B:
0: 1 -18 13 -145 -44 -24 14 -56 -255 -14 -80 -150 210 159 5 -39 -33 17 -184
 108 -149 -54 47 -9 -285 5 25 84 88 57 -70 149 -77 -11 21 -62 -12 121
1: 63 49 -45 200 96 8 170 98 115 112 73 176 -459 -122 -100 196 65 -5 154
 -114 141 -82 54 158 77 -199 18 -93 -46 -33 257 -163 27 -63 -15 155 -150
 -245
2: -297 -215 317 -198 76 -245 -287 10 328 437 45 172 -38 -274 75 -204 -330
 294 -205 425 128 -180 -154 -77 11 130 81 -149 21 -3 -30 -450 232 -449
 -85 -177 266 -238
3: -312 137 13 -454 20 -39 -45 -216 -61 -130 5 -212 299 7 29 48 44 42 -342
 149 32 15 -123 -69 -198 -10 70 -153 96 34 -94 -25 -34 40 -23 -127 26
 166
4: -75 127 17 135 -67 62 98 -188 103 -122 75 169 -184 -301 -61 -45 -155 -30
 -3 -233 117 -88 -218 -5 17 -48 -144 -103 -105 105 80 -193 217 -249 -140
 220 -97 -72
5: -311 173 -268 -64 239 110 215 266 21 224 266 61 -373 -248 74 -58 80 88
 -83 -66 123 140 19 45 32 36 213 -334 32 131 172 -261 -146 -114 62 62
 -86 -267
6: -489 214 -164 -286 240 -10 46 -24 -25 83 252 -192 17 -105 94 25 76 124
 -191 141 197 225 65 -23 -89 -48 88 -338 166 154 64 -23 -162 -26 0 -172
 64 7
7: -102 -17 -37 149 92 48 25 113 106 88 39 116 -191 -97 8 164 -67 -53 36
 -63 183 -94 45 54 17 -186 -27 -136 25 -136 149 160 -16 -96 -34 19 -41
 -59
8: -204 73 13 -106 22 -39 126 -115 227 -21 33 113 -199 -281 -5 139 4 -3 -56
 -69 207 -122 -173 -41 97 -72 36 -182 -116 -59 62 -371 172 -160 -54 112
 -144 -146
9: -242 -172 94 90 67 -112 -130 161 227 357 40 177 -108 -239 110 -106 -236
 99 18 167 152 -137 9 -56 55 31 -11 -113 24 -66 19 -20 87 -355 -39 -99
 129 -180
10: 94 18 -138 48 -140 154 121 18 -250 -232 -185 -66 194 136 10 99 37 -244
 -69 -221 -139 -149 9 -17 -220 -73 -41 110 14 -111 -68 484 -116 93 36
 102 -185 203
11: 165 95 -399 238 39 235 308 442 -295 47 -13 14 -240 133 -15 82 256 -229
 155 -300 -190 10 247 179 -129 -76 142 23 71 -12 150 466 -389 216 171
 168 -257 -80
12: -266 288 -12 -162 67 62 -53 -305 69 -279 142 -90 73 -94 -115 201 31 -36
 -154 -87 216 71 -142 67 -77 -252 -140 -252 110 66 121 136 26 79 -160 2
 28 187
13: -197 246 14 -619 142 -116 150 -337 39 -268 -12 -294 32 159 -132 596 406
 25 -280 172 220 3 -35 81 -94 -341 183 -216 44 -145 121 -324 -52 353 18
 -86 -201 98
14: 29 193 -168 175 36 85 138 -35 -314 -85 112 -137 -31 118 -66 5 80 -56 79
 -136 -52 152 190 139 -219 -144 -134 12 156 233 132 385 -190 75 -24 42
 -46 101
15: -61 -44 13 201 2 -31 -26 47 76 112 0 104 -98 -100 -2 45 -87 -45 129 -28
 98 -101 66 39 -2 -111 -110 -25 36 -40 75 218 17 -149 -47 3 10 -52
16: -2 141 -218 24 -12 159 301 30 -281 -99 45 -50 -91 -21 20 -63 47 -61 -101
 -224 -107 35 -8 6 -187 28 53 -27 -23 146 30 -20 -91 -39 42 182 -214 -20
17: 72 90 -6 -112 -104 -50 210 -228 -229 -155 -78 -139 71 85 -49 48 91 -22
 -77 -38 -100 -48 2 0 -210 -36 -28 106 -30 122 -30 -99 26 5 3 92 -182 56
18: -76 -103 168 38 -25 -146 -109 7 257 216 -15 201 -154 -229 -34 -36 -141
 73 38 102 86 -197 -101 26 56 -5 -21 -44 -38 -30 48 -201 172 -265 -73 21
 60 -200
19: -31 -116 165 -243 -66 -220 83 -125 106 109 -141 20 -41 -78 5 83 13 87
 -100 184 14 -235 -96 -66 -32 29 118 42 -126 -82 -63 -478 181 -171 26 20
 -124 -164
20: -191 -56 -146 172 -135 120 58 18 -175 -101 -93 -22 275 -100 188 -144
 -221 -192 -32 -193 -24 -96 6 -194 -144 65 -165 38 18 -37 -179 549 -22
 -234 -19 12 -53 197
21: 142 -57 175 451 -159 -91 -163 -152 -24 55 -3 145 5 -87 -104 -205 -287 -9
 253 -63 -40 -101 44 86 -104 -75 -393 188 65 199 47 369 161 -285 -180 56
 152 33
22: -76 47 35 -337 69 -74 226 -97 143 -34 -59 2 -226 -54 -64 368 198 34 -178
 57 147 -168 -114 17 19 -147 227 -139 -129 -179 100 -555 86 52 45 85
 -265 -167
23: -272 119 23 -335 -12 -11 51 -261 8 -173 12 -102 150 -127 20 49 -35 21
 -303 21 86 -39 -208 -110 -123 -12 25 -152 -22 22 -71 -214 104 -86 -62 5
 -63 91
24: 114 -111 196 36 -137 -178 -14 -102 154 88 -146 146 -110 -100 -90 55 -42
 14 89 60 -14 -269 -79 43 8 -40 -43 111 -96 -56 8 -210 199 -165 -47 86
 -62 -153
25: -107 218 -51 -6 49 -22 84 -109 247 -107 83 91 -291 -197 -157 291 203 -75
 133 -150 224 -41 -72 150 130 -251 -46 -191 -16 -20 210 -104 52 86 -75
 130 -130 -111
26: 41 -81 104 162 -16 -81 9 18 176 137 -28 190 -250 -136 -71 96 -71 9 120 0
 104 -187 -15 77 49 -118 -50 -3 -49 -67 127 -101 126 -174 -57 80 -46
 -174
27: 24 -50 52 14 21 -77 -36 54 36 114 -54 25 -77 46 -60 149 49 -5 38 93 30
 -124 84 105 -63 -139 13 5 66 -78 91 102 -39 8 3 -34 -14 -56
28: -237 169 -327 -75 44 232 177 144 -115 -185 7 -84 69 -21 81 184 143 -233
 -111 -253 61 10 17 -29 -87 -113 80 -188 60 -135 15 430 -231 141 65 44
 -190 137
29: -453 120 -45 -214 165 5 -131 -53 18 51 173 -131 164 -97 81 -7 -90 84
 -223 149 190 117 -1 -45 -120 -67 -16 -280 184 65 16 194 -88 -89 -68
 -208 166 121
30: 242 -114 362 1 -138 -216 -160 -279 -133 101 -78 -3 95 112 -151 -167 -227
 196 -89 251 -179 -155 -40 96 -271 -10 -145 242 49 208 -2 -178 204 -205
 -122 -9 146 -2
31: -176 153 -192 -41 -235 -252 354 -292 -142 -163 -106 -232 175 -120 96 -55
 311 -161 335 -133 -49 58 158 -153 -24 111 -167 176 -79 252 -227 39 25
 -57 73 64 -294 2
32: 150 -60 -11 135 -96 48 243 27 -17 -19 -114 163 -230 -107 -22 61 -45 -81
 7 -193 -37 -239 -87 -7 -29 -25 31 68 -178 -78 39 -213 122 -169 12 243
 -258 -152
33: 4 214 -18 9 -36 22 143 -174 102 -150 61 102 -257 -197 -162 104 103 -42
 37 -204 77 -53 -161 118 29 -124 -45 -101 -70 112 152 -258 117 -17 -86
 221 -155 -116
34: -172 -87 -159 -107 -75 208 33 220 31 -95 -192 90 162 -89 141 111 -64
 -248 -236 -180 -9 -266 -169 -134 -66 15 151 -108 -45 -361 -126 337 -80
 -37 67 52 -148 101
35: 217 34 -304 208 -16 203 293 287 -512 -1 -53 -106 -35 256 30 -30 108 -154
 19 -211 -276 24 260 91 -302 -19 64 143 82 77 48 466 -327 111 142 114
 -216 49
36: 36 -31 193 -195 -81 -157 5 -239 -97 18 -59 -65 91 26 -56 -65 -84 134
 -182 183 -90 -114 -88 -9 -203 30 -6 90 -12 122 -48 -296 142 -152 -52 1
 -5 -16
37: 88 -87 -70 -184 -174 34 106 149 -96 -5 -247 39 103 12 29 -41 82 -134
 -155 -67 -259 -270 -126 -40 -151 148 211 113 -88 -135 -147 -27 -54 6
 124 123 -201 -51
38: -12 72 112 -81 -13 -145 -94 -189 -185 66 57 -152 150 99 -82 -133 -27 140
 -50 196 -102 65 83 90 -250 -20 -108 72 160 278 9 81 -31 -51 -64 -96 135
 66
39: -314 -89 372 -333 112 -256 -197 -281 223 247 112 30 2 -214 12 -92 -312
 370 -343 445 202 -88 -204 -88 -67 30 23 -181 3 92 10 -648 314 -405 -147
 -166 224 -132
40: 46 -133 372 -198 14 -546 -109 -302 28 297 -69 -184 50 192 -104 131 108
 279 141 575 37 -63 271 98 -116 -134 -77 198 106 132 28 -283 107 -69 -21
 -269 115 -114
41: -80 70 40 -312 -20 -114 -5 -162 -177 -40 -46 -217 231 143 -27 25 94 68
 -190 184 -101 2 24 20 -252 -9 47 23 112 106 -60 11 -70 66 10 -107 3 101
42: -362 243 -164 -96 -4 210 10 -162 58 -336 72 -23 154 -221 28 101 -51 -190
 -188 -280 191 3 -223 -83 -41 -124 -105 -273 42 -47 -12 325 7 -15 -111
 64 -60 221
43: -155 120 -74 108 44 86 98 18 50 66 173 151 -242 -294 -11 -169 -134 51
 -40 -153 69 13 -129 21 -5 37 -29 -168 -27 179 102 -191 80 -251 -75 153
 -21 -157
44: -222 -219 480 -473 55 -496 -311 -290 351 271 -129 -77 171 35 -32 263 -32
 267 -161 668 223 -236 -11 -28 -16 -148 49 -22 63 -186 -37 -401 228 -133
 -64 -349 195 -68
45: 153 24 -194 151 -103 -34 151 280 -310 245 -12 -12 -66 40 -1 -349 139 -14
 203 -51 -368 37 207 122 -184 215 62 192 84 314 -34 173 -228 -29 130 90
 -65 -180
46: 265 -131 416 -57 -199 -244 -201 -316 149 -13 -215 100 45 46 -226 116 -88
 57 -6 182 -62 -339 -148 117 -99 -135 -122 211 -42 -56 17 -187 284 -82
 -128 39 44 -21
47: -147 174 -259 40 -24 166 58 132 -7 -129 7 18 6 -104 -5 78 133 -225 48
 -270 16 -15 -18 56 -26 -83 -11 -129 76 -36 41 444 -177 112 15 91 -101
 60
48: 45 -18 104 -102 -48 -169 4 -159 -208 63 -53 -162 152 163 -38 -42 18 93
 -32 199 -119 -19 130 42 -242 -22 -55 145 98 161 -40 40 -25 -40 -1 -88
 21 48
49: -30 64 75 -219 133 -194 98 -153 78 -29 -50 -160 -115 194 -125 574 312 3
 40 191 225 -69 190 147 -25 -396 56 -65 60 -189 188 -62 -60 243 22 -118
 -147 -13
50: 155 313 -419 127 -12 347 492 128 -204 -344 11 43 -359 -24 -118 291 334
 -312 51 -583 -41 -15 -32 156 -49 -193 104 -103 -102 -28 209 94 -194 273
 77 408 -475 -45
51: 148 -35 122 220 -168 -123 -108 -92 -184 126 -17 17 103 8 -71 -346 -175
 63 132 52 -234 -40 61 83 -223 98 -222 230 104 322 -41 212 48 -215 -83
 21 138 -3
52: 25 68 -45 169 -68 41 -2 -70 -177 -92 -10 -48 100 52 -49 -7 -44 -103 65
 -111 -44 -16 77 64 -173 -116 -188 64 103 89 30 444 -61 -15 -60 26 -1
 136
53: 0 80 -13 -178 -20 2 184 -141 -168 -92 -29 -95 2 41 -32 61 51 24 -193 -7
 -63 -52 -60 0 -191 -29 77 -6 -28 72 11 -214 17 -17 4 80 -155 5
54: -77 32 114 -75 -147 -83 35 -266 11 -79 -42 31 76 -184 -15 -136 -137 31
 -104 -27 -19 -125 -198 -87 -95 73 -96 23 -75 129 -91 -228 218 -249 -87
 92 -44 -9
55: -157 145 -160 -134 33 71 74 -2 -213 -83 35 -171 145 72 20 28 91 -55 -125
 -36 -41 78 61 14 -207 -46 19 -74 133 81 -2 283 -183 83 26 -40 -42 133
56: -238 101 -107 -112 201 -36 112 120 213 128 106 41 -305 -126 -16 319 205
 1 37 33 261 -9 66 98 117 -209 144 -267 20 -131 201 -141 -91 56 38 -22
 -108 -190
57: -150 159 8 -115 70 52 121 -227 -4 -152 103 -27 -91 -107 -55 134 -51 37
 -207 -67 160 -4 -140 -5 -88 -154 -28 -178 -21 44 107 -221 104 -86 -98
 77 -93 28
58: 7 -106 348 -60 -92 -298 -262 -287 -38 171 -36 -62 230 48 -64 -197 -229
 216 -51 360 -74 -89 12 25 -220 23 -192 165 121 215 -69 -34 175 -250
 -131 -162 251 41
59: 43 70 4 35 -5 17 92 28 -77 125 96 112 -218 -146 -68 -216 -88 107 -74 -49
 -114 -27 -98 86 -117 93 46 -33 -12 239 88 -299 53 -193 -31 155 -27 -191
60: -71 63 -218 207 -47 145 326 108 73 -68 -7 194 -316 -291 51 86 19 -190
 105 -376 103 -135 -86 -49 102 -33 14 -98 -179 -86 64 -87 64 -170 14 279
 -313 -181
61: -105 -18 -114 75 -47 127 4 144 50 -37 -80 101 18 -110 42 71 -53 -187 -26
 -172 31 -164 -61 -25 -24 -56 2 -77 7 -172 -12 332 -54 -55 4 66 -81 35
62: 149 103 -302 373 -124 318 388 163 -28 -246 -87 250 -351 -202 -31 163 62
 -352 142 -618 4 -201 -114 34 63 -115 -17 -24 -201 -157 117 157 6 -26 18
 434 -423 -87
63: 41 -153 -20 -77 -140 -26 133 132 90 25 -266 120 -32 -59 46 165 81 -169
 -11 -70 -58 -339 -77 -58 4 17 153 75 -147 -295 -86 -48 35 -45 106 110
 -246 -108
64: 62 -17 134 10 -80 -120 99 -171 3 49 -27 73 -123 -117 -59 -63 -86 80 -18
 21 -21 -135 -86 9 -74 17 -49 70 -93 117 21 -355 197 -224 -60 118 -87
 -139
65: -32 -28 104 -166 71 -122 51 22 -30 255 58 21 -152 -58 -21 -120 -55 219
 -168 219 -56 -46 -33 45 -127 80 152 -37 -3 144 55 -464 52 -190 14 0 12
 -223
66: 352 -132 378 247 -119 -337 -107 -220 40 251 -51 133 -210 37 -227 -79
 -114 193 264 227 -85 -169 93 212 -86 -95 -222 289 1 223 134 -252 240
 -228 -121 49 98 -207
67: 47 -129 119 93 -174 -176 60 -161 -145 60 -136 -34 138 -7 45 -149 -136 20
 70 75 -105 -142 64 -89 -159 72 -154 225 -42 115 -134 24 130 -268 -22 4
 -46 1
68: 159 53 31 182 -51 -58 53 -105 -50 -86 -60 -11 -95 104 -145 244 96 -102
 183 -77 31 -88 130 164 -84 -270 -160 99 49 -16 137 265 -18 84 -46 55
 -98 36
69: -8 103 -140 131 2 88 41 71 -190 -26 35 -46 21 47 -32 -32 25 -86 42 -117
 -72 31 103 95 -166 -79 -77 -2 122 110 60 413 -156 29 -15 28 -15 75
70: -173 139 -121 196 91 30 64 77 189 86 159 156 -321 -264 -48 69 32 -47 199
 -164 203 17 17 106 117 -139 -85 -196 32 55 195 65 -1 -99 -60 98 -34
 -165
71: -147 256 -191 -121 114 62 131 -13 -188 -61 151 -160 -37 42 -50 47 178 2
 -70 -47 -1 177 92 112 -163 -97 40 -146 155 199 109 127 -207 138 18 0
 -44 38

-168 63 -17 109 427 -201 -229 -54 -34 77 -150 246 -96 91 5 244 10 -231
 10 -73 -83 -87 174 -83 -201 171 -15 -80 136 45 -165 -263 | 32
138 -128 -27 230 73 -230 154 -10 -480 -56 27 -118 332 176 -62 -239 -137
 184 199 -17 238 43 117 -55 -13 307 473 20 117 -74 -19 -142 | 44
40 191 -84 92 204 -248 -28 -388 -78 14 -53 205 -371 -113 10 -77 22 -31
 335 96 -310 -124 -155 -56 -39 302 29 -149 -18 199 -266 67 | 30
71 208 36 -116 255 -65 59 -99 217 86 -83 104 -173 94 61 114 56 -157 10
 -78 -217 41 77 -29 -69 -68 -161 91 27 36 -211 -157 | 43
-10 -88 82 -13 -21 -121 194 166 -17 1 -8 65 -82 158 -192 -124 -29 -1 166
 -30 -21 -165 75 -62 232 191 -21 -112 -6 41 -151 -21 | 17
169 56 55 113 490 -165 -244 -162 54 -117 -87 -28 -34 52 -53 25 280 -13
 101 -36 87 -278 156 -113 -675 66 -86 -28 166 248 -10 -126 | 25
-76 -139 122 62 244 31 -113 188 133 -89 -151 187 -155 171 -133 102 54
 -188 74 -60 -14 -364 115 -95 53 180 -242 -310 -8 316 -138 -91 | 23
71 189 219 -47 -164 42 229 12 72 25 87 -85 71 -83 16 -339 173 144 9 149
 6 38 -153 236 91 -187 81 -28 -85 -28 114 123 | 14
-182 297 80 110 -237 -39 261 130 -308 34 88 185 302 92 -150 -171 -163 69
 -131 152 -100 288 24 155 476 89 184 -44 -188 -247 12 -211 | 67
58 -349 37 1 311 -246 140 244 -198 164 -94 -142 -23 311 -46 -3 -64 -92
 257 -315 333 -177 321 -243 -60 219 122 59 343 -96 -242 -224 | 22
-93 95 -103 54 407 -274 -196 -238 53 100 -142 216 -131 16 156 246 -25
 -190 41 -46 -220 36 55 -9 -206 128 155 33 136 4 -184 -162 | 2
156 59 68 92 -18 -28 236 -16 -253 15 39 -147 436 127 139 -199 -101 144
 -33 11 153 290 27 163 83 -41 458 157 30 -168 84 -137 | 27
182 212 3 16 427 -172 -239 -288 292 -136 -78 42 10 0 21 128 272 -11 -57
 32 -158 -102 78 14 -669 -73 -28 104 74 197 28 -78 | 70
17 -83 78 194 70 169 -129 87 124 -297 -113 182 364 173 20 93 -78 -31
 -185 105 -78 -57 1 175 130 84 188 -237 -174 306 136 -70 | 10
22 147 261 36 13 207 309 229 -331 162 -3 -79 63 153 27 -267 -5 -44 75
 -68 254 75 73 14 336 -67 -145 -100 6 -69 -120 -235 | 57
214 201 77 174 28 -5 114 -134 -259 -133 62 -98 336 35 2 -284 57 205 22
 128 101 108 -24 119 -129 20 253 12 -53 51 115 -88 | 68
-283 109 168 -29 -466 -196 349 563 -86 -84 205 155 409 248 -647 -216 -41
 195 -250 134 2 19 251 53 431 112 13 -21 -210 -355 147 -173 | 31
-13 105 -116 188 409 -288 -231 -230 -116 -74 -110 202 9 75 -38 166 -8
 -85 64 8 -141 -66 127 -92 -329 276 134 -38 86 115 -125 -204 | 24
-129 -77 180 -28 -47 -15 290 302 -200 226 -15 -14 -28 139 -15 -172 -64
 -76 122 -97 181 -10 84 13 410 48 35 -88 88 -170 -146 -121 | 53
-115 -155 276 53 -168 207 253 436 -137 55 -21 -19 225 186 -10 -214 -80
 -27 -28 -16 253 -32 34 153 535 -20 79 -232 -45 -26 38 -71 | 3
-103 -52 -13 38 221 -247 -60 -58 32 49 -102 198 -338 19 -88 40 32 -131
 253 -22 -145 -266 17 -105 5 286 -56 -190 77 144 -247 10 | 36
139 638 -45 226 203 -8 -224 -571 28 -308 -17 301 66 -161 -9 -15 141 80
 -97 348 -479 98 -201 161 -320 52 -20 -106 -293 341 51 -67 | 21
72 163 153 -49 -307 -10 462 54 -166 113 132 -90 93 -7 6 -419 -40 175 113
 106 -4 196 -148 191 441 -64 210 29 -99 -186 -19 73 | 38
134 -193 122 -77 312 -38 -2 160 236 12 -118 -74 -24 222 16 85 102 -121
 54 -200 133 -216 190 -74 -210 -37 -66 15 178 130 -95 -113 | 50
60 87 16 -15 208 -131 169 -73 -165 153 -65 57 -258 103 21 -58 -49 -114
 261 -117 -61 -31 62 -137 123 173 -82 -20 87 7 -337 -148 | 39
90 88 263 7 -183 275 273 205 4 -34 31 -95 363 104 103 -249 0 85 -151 73
 131 171 -63 278 327 -239 142 -54 -136 -17 160 -37 | 29
79 -159 73 11 388 -265 -158 0 117 48 -72 -137 75 72 51 38 225 -11 52
 -118 214 -185 184 -7 -587 -40 194 105 312 -10 58 -65 | 56
66 -187 21 -137 -29 -155 86 3 457 -39 -30 22 39 50 103 27 1 26 -10 11
 -198 -36 -81 202 65 -54 321 67 5 38 38 203 | 35
-170 -211 -80 212 390 -204 -325 84 14 -115 -186 240 303 249 14 379 -135
 -176 -163 -78 0 -61 258 -3 -184 252 330 -69 129 61 12 -288 | 63
-137 108 18 73 476 -132 -331 0 193 -49 -165 260 19 154 -65 346 111 -239
 -181 -63 -116 -130 257 -61 -390 45 -146 -48 79 116 -55 -314 | 60
114 163 291 169 136 309 -23 65 -103 -139 -56 -25 90 23 -2 -241 223 11 15
 100 193 -190 -33 85 -75 -90 -221 -307 -102 335 84 -72 | 12
6 114 77 48 428 -143 -146 -91 1 44 -110 80 -260 35 -56 48 200 -142 155
 -67 5 -245 130 -143 -364 102 -240 -99 148 165 -180 -162 | 33
